Below are the code and all the weights of a small trained network. Each question names an input and a class and asks about switching units off, where a switched-off unit gives its printed mean instead of its output.

import numpy as np


def w(rows, s, z=0):
    codes = np.array(rows[::2]) - 128.0
    scale = np.full(codes.shape[1], s)
    scale[-1] = z or s
    return codes * scale


def f(y):
    return y / 2 * (1 + np.tanh(0.7978845608 * (y + 0.044715 * y**3)))


def log_softmax(a):
    a = a - a.max(-1, keepdims=True)
    return a - np.log(np.exp(a).sum(-1, keepdims=True))


def net(x, mask):
    res = np.array(x, float).reshape(1, 3) / 4 @ E
    y = f(res @ A[0][:, :-1].T + A[0][:, -1])
    res = res + np.where(mask, y, B[0][:, -1]) @ B[0][:, :-1]
    return log_softmax(res[-1] @ U[:, :-1].T + U[:, -1])


A, B = {}, {}
E = w([
[94,76,149,166,172,246,224,221],'x0',
[108,88,133,234,63,161,57,114],'x1',
[1,33,134,74,203,157,97,25],'x2',
],0.01)
A[0] = w([
[191,154,101,176,100,78,136,222,114],'n0',
[157,141,145,89,134,55,85,88,111],'n1',
[162,154,88,1,168,117,198,142,48],'n2',
[94,114,152,150,195,191,238,214,131],'n3',
[133,159,114,84,96,98,99,101,63],'n4',
[139,95,115,183,73,136,124,106,1],'n5',
],0.0092,0.0052)
B[0] = w([
[74,56,22,60,164,93,139,97,229],'n0',
[116,142,105,178,180,82,52,201,189],'n1',
[183,24,99,221,39,208,77,81,202],'n2',
[98,182,128,153,158,71,70,186,249],'n3',
[120,142,213,151,153,59,105,215,160],'n4',
[220,2,235,156,36,167,125,189,141],'n5',
],0.011,0.013)
U = w([
[136,235,167,179,155,79,83,234,98],'0',
[164,74,137,233,1,216,112,128,160],'1',
[30,34,87,21,206,101,137,83,127],'2',
[120,254,96,114,147,137,151,80,247],'3',
[156,196,208,99,99,146,212,103,89],'4',
[179,145,200,77,97,177,198,136,87],'5',
[194,181,233,117,74,184,158,134,87],'6',
],0.0088,0.013)

Each question gives the input, the list of numbers given to net, and the class t.
The units are the neurons (one row each of A and B). Each row of codes is followed by its name. A weight is (code - 128) times the scale printed after its matrix; where a second scale follows, it is the last column's (A, B and U).
mask holds one flag per neuron, in row order. A switched-off neuron (its flag False) gives its mean, the last column of its row in B, instead of its output. The means were averaged over made-up inputs and are rounded, as every weight is.
A unit's drop is (log p(t) with every unit on - log p(t) with that unit switched off) / (log p(t) with every unit on - log p(t) with every unit switched off).
The circuit of an input: a set's keep is (log p(t) with only the set's units on - log p(t) with every unit switched off) / (log p(t) with every unit on - log p(t) with every unit switched off). Starting from all 6 units, units are removed one at a time, each time the one whose removal leaves the highest keep (on an exact tie, the one counted first), for as long as the keep stays at least 0.8.
circuit, biggest first: the units of the circuit, biggest drop first
unit that matters most: the unit with the biggest drop
top k neurons: the k neurons with the biggest drops, biggest first
drop of u: that unit's drop, to one decimal
input [-2,-1,1], class 3: top 3 neurons => (n0, n3, n2)
input [-7,6,0], class 0: unit that matters most => n2
input [-8,8,6], class 0: top 2 neurons => (n2, n1)
input [-7,-8,4], class 1: top 2 neurons => (n2, n3)
input [2,3,2], class 3: top 3 neurons => (n2, n0, n5)
input [5,-6,-6], class 1: top 2 neurons => (n2, n1)
input [4,-5,-1], class 1: top 3 neurons => (n2, n1, n4)
input [0,-4,-3], class 1: top 2 neurons => (n2, n3)
input [6,5,6], class 0: circuit, biggest first => (n0, n3)
input [1,-1,3], class 3: top 2 neurons => (n0, n2)
input [-4,2,1], class 0: top 4 neurons => (n0, n2, n1, n4)
input [1,3,2], class 3: top 2 neurons => (n2, n0)
input [5,1,3], class 0: top 2 neurons => (n0, n3)
input [-8,-6,3], class 0: unit that matters most => n1
input [8,7,4], class 0: top 2 neurons => (n3, n2)
input [3,1,3], class 3: top 4 neurons => (n0, n2, n1, n4)
input [6,-7,3], class 1: drop of n4 => 0.1
input [4,-8,-7], class 1: drop of n2 => 2.2
input [6,5,-8], class 2: drop of n0 => 1.1
input [5,5,-8], class 2: unit that matters most => n0
